[  55  199   63   -2 -182  -55 -133  -83  -52  -17  -84  103 -203   15
 -201  114  162  117 -170  -62  -42  -85   96 -139  147  146 -133   22
  -83   85    6  127  -43  289  -48  -46   81  214   30  376   43  217
 -153]
11
[ -22  133   57  -34   -5  109  -40  -20   -7  210 -179  118  -10  -42
  -53  -86  182  -90  -79 -192    2 -335  -53  -14  148  192 -145   44
 -126  329  -54  165   69  160  -62   65   78  202  170  408  309  166
  -75]
6
[  20   68  266 -143   -3  -14 -118   79  -52 -131   71  -18 -126  -74
 -129   96  -55    5 -128  136  141 -272  117 -270  -80   34    1  -46
 -115  -71   16  113  -15  195  -64  -98   17   70  142   32  -86  134
  -38]
1
[  44  117   61 -110  705  -80 -120   65  -18 -110  217   33 -124 -172
 -106   98 -114   49  -37  430  210 -197  109 -104 -281  -31  322 -130
    4 -358  -82  239  -63   29 -243    5  -45 -108   32 -306 -129  -32
  -61]
2
[ -70   88  245  105  182   85    8  -37  -67  -53 -163  -57 -248 -240
  -73   55 -137 -101 -277 -130  141 -733  -54 -170 -104  -13 -109 -161
 -319  107   14   80   69   82  -77  186   44   60  127  303  541  209
  162]
7
[-111  -49  278   27  -99   81   -4  -88  -15 -101 -238 -209  -28   54
  -18   74  -70 -227  -88 -253   26 -516  -25 -281  -24  -53 -286  -40
 -285  228   33 -155  225  -14   -2  222   95  115   88  476  368   79
  203]
9
[ -11   24   79 -177  253  103  -82   63   30  306 -265   67  167  -29
   43   50  -33 -324  120 -266  118 -620 -112  145   87  183 -177    5
 -142  319 -152  176  180  214  -55  -27   64  375  481  555  319    2
   51]
2
[-214    9  516  -21 -677  -30  -27  207 -214 -366 -168  -12  -39  -31
 -165 -102   57  -56 -318 -137   79 -304    6 -763 -138   82 -382  106
 -297  237  255  -98  135  212  121   10  167  189  -75  192   -6  187
  -72]
11
[  61 -242  -22   80 -728  -14   67 -102  111 -152   49 -123  -77  267
  115 -157  -10  141   36   91 -119  431  169   91  181   -8  -31   81
  130  -26  195 -223  -32  -53  193 -122  -78 -146  -29 -344 -240  -10
   11]
4
[ -34   37 -117  -69  645    2   67 -205  144  195 -196  -12  -61   57
   84  149    7  -87  236 -141   16 -220    0  189  -31  128  114  -11
  -71  -10 -132  150   27 -126 -170   93  -86  120  177  310  329   45
  141]
10
[ -30   -4 -201  -40  378   86  -28 -100  114  207  -78  -61  104  170
   58   73    4  -78  158 -131 -107  -77   34  165   91  -16  -40   10
  -39   83 -155   85   44  -59  -67  147  -23   86   50  330  228  -87
   76]
1
[  27  -80 -140   26   61  -93   15   35   64  -56  189   63 -136  -94
  160  -92 -142  187   55  220   87  235   95  255  -34   87  352   35
  110 -362   31  158 -208   19  -23 -308 -122 -177   58 -672 -234  -19
  -45]
12
[  38 -153  150  -19  304 -102   30  -11   19 -115 -107 -200  -36 -158
  126  203 -409  -95   66 -320  209 -507  -18   50  -69  108   68 -148
 -175 -125 -168  -31   44  123  -49 -384 -173   31  547  177  175  -72
  368]
12
[  83   77  159   23 -119    1  -89  -77  -41  -61  -37  -78 -208  -54
 -164  126   22   46 -163   35   42 -309  102 -164  123    4  -90  -94
 -162  100   19   30   49  191  -34   41   15   41  150  333  107   93
   18]
8
[ 196 -251  -59   62 -317   26  -17 -326   81   37  -85 -363  -13  396
  -71  237   53 -101  136 -106 -180   97  141  121  367 -246 -136 -153
    1  126   -9 -411  240 -189   87  258  -74 -197  139  516   66 -208
  279]
6
[-105   38  415  127 -431  -73   16  196 -176 -421   93  -81 -165 -142
 -164 -187  -65   57 -408  115  150 -277  139 -631 -185   27  -81  -10
 -213  -81  169   20  -18  102   23  -34   22  -60 -146 -238   -3  114
  -25]
3
[-171  295  126   25  215  -29  -28   17  -97  -90  -60  170 -288 -241
 -168  -14  157  189 -239  -32   70 -270   28 -427 -129  250   17   43
 -284  -29   54  314 -130  128 -136   45  108  185 -236   76  251  313
 -164]
9
[ -99   -4  145  -65    6   86  111 -232  115 -113  -45 -171  -21  322
   -8 -149  240  -67  150   66 -123  203  158 -257 -116  -85  -67  137
   23    9  154 -210  169 -390 -107  362   52  -58 -394  -70   34  125
    2]
0
[-124  -24   91 -349  -69  155  -26   31  119  271 -199  141  356  398
   60 -185  390 -277  320  -67  -72   51  -11  -70   40  199 -205  294
   90  354   37   28  248  -82  -37  151  133  376   14  275  -66   26
 -194]
2
[-196   63  286 -111 -250   32   16   55    3  -72 -196   54   48   88
  -29 -159   77 -130  -39 -172   63 -214   -9 -423 -120  199 -349  192
 -132  182  152   13  115  127  -14   11  146  309  -48  285   44  302
 -119]
6
[  55   30  116 -117 -151   33   30    9    5 -165  231  -70   14  183
    5 -210  289  151    4  240   18  256  241 -130  -72    4  267   82
   53  -99  104  -52  -31 -151  -89  119   12 -245 -243 -626 -204  -32
 -119]
8
[ -68   34  293  113 -266   36 -100  239 -221 -219   99   34 -158 -249
 -130 -137  -48   27 -412  176  110 -417   20 -334 -130  -58   88 -102
 -241   77   80   56   -6   93  105   49   23  -35  -41 -291  194  -29
   -3]
6
[ 174 -163 -201  336 -457 -187   61  -70  -10 -376  301  -86 -337  -60
   61  -74 -159  467 -172  196  -71  613  223  224   -7 -115  398  -88
  144 -405   73 -165 -323  -56  137 -319 -185 -435 -155 -849 -251 -114
   48]
1
[ -33 -150   28  221 -255  -83  -46  152  -67 -314  225  -54 -204 -207
   69 -103 -359  173 -231  291  110    6   93  -45 -154 -103  229  -79
  -16 -295   86    2 -135   26  114 -251  -86 -201  -47 -709 -101 -117
   58]
12
[  -1 -102  -54  117 -111  -92  -20   66  -89 -234  171 -143   -5   79
  -62  -15  -58  154 -113   56 -107  285  174 -187  -64 -142  170  -55
  -38 -208  -49  -65 -125  -71   34  -37 -102 -188 -196 -307 -143 -219
   39]
3
[ -26   39   -3 -151  -85  238   10  -40   82  277 -116   76  145  283
  -33 -144  430 -138  109  -80 -133   17   34  -49  153   55 -137  135
  -30  348    4  -31  152 -146  -54  315  149  157 -132  309  183   50
 -133]
6
[  51  -32  171  -89 -185  -48 -100  -70   -8 -115   10 -179  -16  121
  -66  162  -65  -56   28   28   50 -159  144 -168   33  -37 -118  -31
  -42   24   24  -61  117  100    3  -16    3   29  158  200 -121   -4
   63]
1
[ -94 -100   96 -171  576   83  -58  281  -45  185  -35  113  203 -145
   88  -33 -195 -333  127   99  256 -558 -150   61 -231   -4  155  -48
  -79   47 -119  195  171   -5  -41  -27  -45  165  368  -24  150 -261
   75]
12
[  37  118   75   13  358  -32 -125    2  -65  -32   40   29 -188 -128
 -151  161  -82   32 -121  149   61 -285   22  -65  -93  -41   99 -114
 -113 -105  -81  146  -18  148 -106    2   -7   58  102  135   62   21
   27]
8
[  62   19  176  -74  -98 -156   35  -19  -46 -190  -36 -118 -136  -58
   16   35  -53  150  -55 -226  155 -179  181 -166   25  292  126    8
 -166 -162  -31  111 -105  205  -61 -363 -130  -16  293  -83  -36  111
   92]
5
[  59  -95 -124  -56   76   17  -73 -147   42  -50   26 -200   65  249
   55   85   16    0  105 -103 -135  173  169   86   93  -82   64    2
  -26  -35 -102  -59   44  -87  -57   34  -88  -96  -25   45  -35 -154
  124]
0
[ 136   48  115  244 -779  -26  -53  -81 -132 -376   61 -149 -328    8
 -178   43  102  413 -452 -161 -196  167  195 -333  244  -31  -71 -108
 -167   26   90 -168 -210  182  124   -4   24 -187 -170  -89   47  130
   19]
4
[-139   78   -6   64  885   61   -6  -14   10   36   60  -55  -64 -151
  -28  -22 -145 -202   20  239  180 -516   21  -53 -367 -138  225 -128
 -143 -200  -81  153   99 -248 -242  302  -58  -57 -115 -100  371  -45
  120]
5
[ -57  -23  307   41 -715  -58  -79  195 -180 -213  -48   62  -39  -81
 -119 -142   72   65 -279  -72   47 -176   50 -360   64  178 -150   65
 -177  213  114   38   12  323  158 -229   35  156  138  -19  -61   58
 -102]
8
[ 133 -194  138 -231  -64   58  -43 -134  146    6   72 -310  235  472
   -7   71   35 -225  284  123  -30  113  265  -34   22 -140  -30  -12
  124  -18  -36 -223  252 -168  -77  114  -58  -81   90  135 -262 -158
  126]
0
[ -68 -163 -103  -37  251  105  -68 -111  175  301 -314   60   67  -22
  215  146 -278 -289  195 -290    8 -440 -208  421  117   50 -211  -20
  -16  201 -142   20  151   57   51  -76    5  330  474  537  343   11
  181]
1
[  12    9   73   -5   71   -1   87 -152   37 -125  -55 -107 -162   86
   24   55   32   57   26   -7   -3  -41   88  -81  -61   12   34   -5
  -65  -82   63  -64   28 -164  -55  107  -35  -85  -61  -45  110   86
  100]
6
[ -13 -135  259  100  -80 -117   41  100  -82 -423  198 -245  -38   15
  -46  -81 -237  -13 -156  145  162 -117  191 -312 -319 -121  142  -94
  -72 -259   48 -142   52 -130    8  -94 -154 -296  -70 -436  -80 -165
  211]
6
[-120  -86  312   38 -288    4   33   27  -58 -248  -59 -143   -7   88
  -69  -77  -21 -110 -138  -78   40 -169   47 -430 -150  -58 -170   28
 -138   84  135 -159  171  -93   40   82   60   14 -113  114   60   15
   99]
3
[  77   70 -252   -1  358  -89  -42 -169   35  -84  159 -101 -170  104
   15   59   68  294   60   58 -117  366  268   92   44   22  374  -18
  -17 -300 -127  140 -210  -62 -139  -28 -139 -173 -146 -325  -48  -94
  -13]
11
[-141   24  181 -107  260   34   50  -38   25    9  -89  -92   30   54
   56  -24   22 -164   94  -96   97 -306   32 -189 -140   68  -16   47
 -138   67   17   39  131 -126 -101   95   29   69   70   85  160   66
   73]
4
[  65 -183  222   65 -899   87    6  -17  -58 -126 -109 -133   43  252
  -23 -127  149  -68 -143 -152 -113   11   86 -160  193  -73 -267   50
  -59  332  138 -287  177   32  214   77   40    3   80  137   38  -20
   55]
6
[ -46 -189  -90   20   12   30  -55   52   65   -1   64   25  -33    5
  126  -53 -254  -87   14  194   53  -21  -29  209  -78 -104   83  -30
   53  -90   61  -11   53  -62   78  -44  -10  -61   38 -265  -10 -123
   63]
9
[-167  176    9  -21  279    4 -152   56  -57   37  -73   96  -34 -136
   -5    5  -82   40  -55  -61  -10 -261   -5 -217  -54  139  -39   89
 -168    5  -95  307  -58  226  -70  -73   52  276   60  111  118  141
 -122]
0
[  98   22 -136  -47  343   93  -15 -171  101  270 -119   39  -44   39
   32  102  127  -50  121 -159  -40 -208    6  340  182   61  132  -82
  -41  160 -159   48   28  -55  -95  132  -14   76  237  237  375   -2
   68]
0
[  61 -116  316  -72 -340   82  -76  -51   49  -39 -189 -165  109  161
  -79  124  -63 -272  -62 -131   61 -397   21 -182  108  -64 -421  -67
  -69  345   33 -211  314  128    3  147  112  172  271  668   92   30
  110]
10
[   5 -139   41 -286  622   71  -82 -110  170  261  -94  -94  266  236
   73  165  -95 -427  408   99  104 -326   23  193  -79  -97  -31  -15
   66    5 -152   35  302  -97 -183  154  -50  211  338  423  -25 -141
   92]
7
[-218  105   51 -261  849  144 -122  290  -16  295  -43  316  206 -141
   69 -117  -40 -356  136  206  244 -564 -166   31 -386  105  103  108
  -55   38 -126  415  141   45 -171   28   87  358  187   -1  145  -26
 -154]
4
[  89  -29  138   82 -633 -120  -14  -57  -85 -394   62 -205 -156   67
  -27   -7    7  328 -174 -121 -150  263  226 -281  148   34  -36   22
  -78  -50   96 -149 -116  138   89 -211  -61  -75  -52 -201 -200   54
   16]
8
[ -22 -100 -135  238 -110  -25  -19   18  -18   17  -33   57 -225 -229
   83  -29 -280  102 -156   20  -10  -76  -81  176   62  -30   69 -113
  -40  -87   17   66 -113   84  144 -183  -38   -4  127 -158  168   -7
   63]
3
[ -53 -180  192  -80 -272   92   20  187  -40  -59   49  -14  228  204
   27 -217   88 -201   37  185   26   15   57 -167 -163 -116  -11   99
   40  118   83 -100  199 -176   91   96   17   15  -37 -226 -121 -213
  -33]
7
[  15   28   -6   35  139  106  -45   31  -36  168  -12   11   26  -68
   23  -14   -2 -117  -49  -55   78 -392  -50  121   40  -29   50  -49
  -84  150 -100   64   72   15  -26  106   50   -6  207   74  289  -49
   41]
6
[  42   62 -228  169   -1 -100  -45 -127    8   37   23   71 -361 -235
   80  -15  -87  295 -100  -43    4   22   82  283  208  182  240  -70
  -83 -181  -14  218 -248  197    6 -248  -57  -51  129 -292  150  125
  -44]
11
[ -99  -49  197 -182 -297  209   15   57   49   87  -24    2  272  408
  -43 -316  390 -248   67  151  -90  114  107 -232  -86 -102 -178  206
   69  276  134 -122  225 -221  -11  412  161  108 -292   -7  -44    3
 -198]
7
[ -53   54   22   17  538  -52   26  -75    5  -70   -5  -52 -145  -91
   20   14  -89   27   41   21   78 -216   50  -42 -178   64  238  -22
 -110 -171  -68  117   19 -144 -133  -56  -99  -28   43  -77  182  -34
  138]
8
[ -81  145   87  -82  548   83 -142   49   -5  103  -29   84  -65 -100
 -133   95  -34 -138  -59  252   97 -437  -20 -154 -159  -59   30  -95
 -142   46  -55  212   69   63 -134  248   63  196    6  243  198   17
  -86]
5
[ 185 -178   57  -72 -142  111   14 -241  136   85 -106 -286   84  383
  -41  170   81 -229  148  -96 -119   28   96   90  204 -215 -185 -104
   69  181  -44 -306  248 -154  -41  283  -23  -72  121  573   39 -108
  201]
2
[ 100   71   36  133 -576  -12  -60 -257  -17 -152   41 -106 -256  230
 -191    6  257  252 -186  -12 -204  294  237 -245  247    2 -129   16
  -13   66   96 -186  -11   29   30   80   67  -58 -211  122  -84  143
  -86]
4
[-106  -61 -173   22  468   21  -55  160   56   47  131  143 -111 -116
  148 -145 -276  -65   28  388  134  -10  -48  172 -282  -75  301   -9
   55 -310   13  204  -80 -141  -15  -71  -33   -9 -112 -511  -13 -147
  -34]
9
[-122 -217  214 -302  599  199  -36   99  175  193  -92  -87  402  306
   46   26 -123 -630  336  331   91 -321  -67  -20 -337 -297  -79    8
   98   82  -62  -99  408 -336 -120  382    7  187  100  371   11 -216
  126]
3
[-196  -72  280   49 -320   88   -2  -19  -30   57 -370 -101   31    2
  -14   18  -95 -269 -137 -443  -14 -574 -148 -329   90   44 -505   14
 -276  399   41  -95  221  124  123   96  155  282  224  739  387  137
  149]
3
[  29   50   75  -70 -485   13  -56  -45  -59  -67   43    5   20  185
  -94 -174  332   96  -15  -32  -96  183  190 -220  147  168  -21  167
  -46  175   72   -8   62   80    6  -37   42   41  -84  -35 -140   37
 -159]
9
[ -55  -66  126 -201  581  133   35  -36  108   48  -39 -116   75  191
    7   53   19 -263  139    0   77 -216   -1  -80 -237 -160   51  -56
  -63  -11  -34  -88  150 -339 -156  316   52  -16  -86  112  187 -101
  159]
7
[  69 -313  -38   53 -433   18   50  -21  123   26  -54 -128  105  172
  195  -13 -183 -110  148  -79  -45  106   29  285  108  -66  -78  -32
  106   43   35 -221   74   -1  153 -172  -55  -19  236  -46  -72 -122
  133]
12
[ -14  158  106   64 -406   25  -89   -6 -131  -31 -139  185 -193 -115
 -108  -32  192  145 -276 -226  -41 -205  -31 -191  176  218 -158   65
 -194  264   49   84  -11  287   58 -103  131  221   79  257  171  194
 -131]
3
[ 135   94   -4  -21   21   69  -64 -229   66  138  -97  -48 -123  183
 -142   75  209  -24    2  -39  -68 -167  145   15  216   36 -105  -56
  -86  159  -24   14   98   93 -111  211    6   90   99  499  191  128
   -3]
6
[-161 -106  186  195 -630  -67  -83  354 -165 -289   47  162 -178 -299
   -3 -204 -359   71 -397  187  143 -158  -75 -306 -152   66 -143   19
 -110  -60  171   82 -109  315  272 -393   59  135   44 -394 -139   40
  -99]
4
[  35 -186  161 -261  241   13  -92  -29  125   93 -135 -150  255  244
   34  220 -171 -383  277  -33  102 -336  -19   65  -33  -25 -129  -45
    8  106 -107  -86  275   47  -73   17  -24  115  442  501  -80 -153
  196]
9
[   3   56  129    4 -305   76  -23    1  -66  -17  -34   10  -63   45
  -45  -71  222   44 -136  -41  -50  -92   66 -130  110   59  -46   43
 -121  211   43   10   45   55   43   74   69   67  -11   59  111   50
  -59]
4
[  38  -38  -17 -169   40   72   52  -60  101   58   78  -34  144  299
   40 -154  304  -25  235  133  -61  241  195   15  -13   43  181  136
  113   26   -6  -29   67 -217 -112  135  -45  -36 -107 -218 -106  -91
  -85]
12
[-107  150  129    9   89  -31 -150  114 -105   16 -153   58  -53 -279
  -28   78 -198   13 -189 -235   54 -550  -50 -214   67  219 -137  -21
 -264  124 -121  306  -57  409  -30 -205    8  289  325  321  229  145
   -5]
10
[   7 -181 -320  -79  397   18   27 -115  254  114  114   -2   43  228
  264 -103  -91  -27  397  269  -43  448   66  467  -99  -43  307   97
  258 -270  -23  -24  -27 -307  -82  -51  -87  -71  -91 -454 -203 -162
   -4]
9
[ -92  -56  125 -194 -322  202  -10  -49   97  206 -167    2  313  403
    4 -223  355 -339  205 -114 -101  -58   70  -83   64   39 -289  231
   16  409   49  -87  243  -88    9  248  120  295  -27  327   81   62
 -127]
1
[  35 -144  -66   79  -66   35   -9  -86   27  -80   34 -237   34  234
   33   43  -22  -37   16    1 -147  139  164   -7   68 -223   29  -68
  -28  -73  -43 -137   43 -186   25  148  -91 -145  -94  -20   60 -187
  139]
11
[-273   64    6  -73  280   53 -124  171    4   78  -19  275  -51 -197
   99 -143 -133  -53  -13  247  105 -177 -128  -52 -275   96   30  141
  -55    0   77  293  -53  101    8  -56  117  320  -73 -249    2  116
 -217]
10
[ -90   49   52 -216  386  106 -178 -101   93  274 -249  104   86  112
  -23  200   20 -317  150 -166   46 -399 -126   56   18   50 -273   52
  -87  275  -92  107  209  198 -143  113  147  467  256  797  160  144
  -51]
10
[  17 -208   40 -123 -158   89  -19 -142  110   10 -197 -243  240  410
  119  134    7 -192  215 -336 -222   72   52   52  149 -125 -257   45
  -50  247  -81 -267  199  -12   56   82  -17  170  152  530   41 -130
  169]
11
[-110 -112  265  -70 -476  269  -13   54   20   60 -206   60  143  243
  -77 -111  264 -245 -107  -44 -138 -167 -113 -254   54 -116 -402   60
  -58  552  170 -251  290 -116  124  446  225  211 -115  431  250   62
  -51]
10
[-215  -17  189 -249  647  159  -38   46   84  240 -284   -7  231   14
   92   75 -169 -508  166 -235  175 -763 -216  -66 -242   27 -239   16
 -181  240 -109   83  256    0 -144  184  133  343  305  621  358   61
  153]
3
[-153  -30 -132  -50  592   43 -117  104   65  155  -65  225  -97 -271
  171   80 -339  -85   43  107  120 -298 -218  276 -158   36  132  -24
  -50  -64  -78  244  -47   80  -14 -165   10  227  200  -62  170  -11
   24]
10
[ -57   89   11  -85  314   42 -102  -12   24  -24   52  -74  -34   10
  -14  -28  -41   46   -8   33    7 -104  132 -172  -45   44   79   11
 -124  -99  -82  167  -67   20 -134   38   -6   59  -60  -76   49   24
  -28]
7
[  25    7  295 -168   15   82  -85  -28   52    7  -82 -110   69  140
  -98   74   35 -224  -21  -28   70 -329   70 -213   23  -30 -191  -29
  -87  215   -9  -38  198   90 -104  169   56  151  158  493   61   54
   20]
10
[  63   17 -330  187  466  -25  -48  -90   52  118   93   86 -342 -328
   80   80 -231  199  -76  109   35 -111    4  419   75   60  374 -175
  -65 -281 -150  281 -259   63  -67 -207 -148 -142  158 -265  231   -1
   85]
2
[ 169 -209  112   59 -335  -15  -49 -187   24 -167   35 -335    3  312
  -47  171  -46 -102   43   66 -103   80  183  -11  117 -264  -96 -119
   21    7    3 -336  192  -81   50   85  -79 -149  118  171 -147 -182
  198]
2
[ 121 -128  139  -88 -243   33  -19 -222  124 -142   51 -299   63  379
  -64   86   53  -84  122   83 -107  154  242  -66   46 -193 -139  -16
   81   34   52 -315  174 -107  -44  187  -10 -104  -39  170 -163  -12
   92]
11
[  -4 -263 -138 -149  266  -75   26   -4  171   79   45  -72  192  120
  252    1 -230 -147  397   82  106  139   13  434  -75   30  227   33
  166 -143  -81  -47   24  -77  -17 -232 -162  -46  313 -280 -223 -217
  100]
8
[ -83  171  277 -184 -176  152 -142  -60   -2  134 -226   66   27  146
 -203   25  262 -209  -94 -101  -35 -371   -7 -363   87   85 -439   89
 -146  401   85   68  197  202  -76  281  243  342   12  732  114  281
 -183]
3
[ -29   97  185  -49 -263   46  -94 -125   21  -53  -54  -44  -54  200
 -149  -42  225  -25  -69   42  -44  -79  163 -292   58   47 -206   87
  -79  183  104   12  119  114  -61  155   87  184 -113  286   -5  185
 -145]
5
[  -5  -78  162 -155  -26   90  -29   46   -3   46  -37  -43  143  133
   79  -34   56 -179   92  -37   49 -206   25   -5  -31  -16  -14   51
  -45  162    1  -47  186  -30   13   64   34   93  185   16   48  -88
   39]
10
[-217 -169  173  -31 -391  198  -15   37  124  -71  -61    0  166  239
  142 -276  -25 -253   60  243  -65   64  -42 -146 -188 -195 -333  220
   82  211  232 -214  247 -133   93  249  154  207 -265  -44  -91  106
 -122]
6
[-145 -152  181 -250  807   75   26   65  120   18  -57 -146  231  111
  127   37 -217 -428  265   52  217 -418  -37   -4 -428 -118   97  -39
  -44  -57  -99  -37  256 -281 -194  189  -14   46  133   67  151 -168
  233]
4
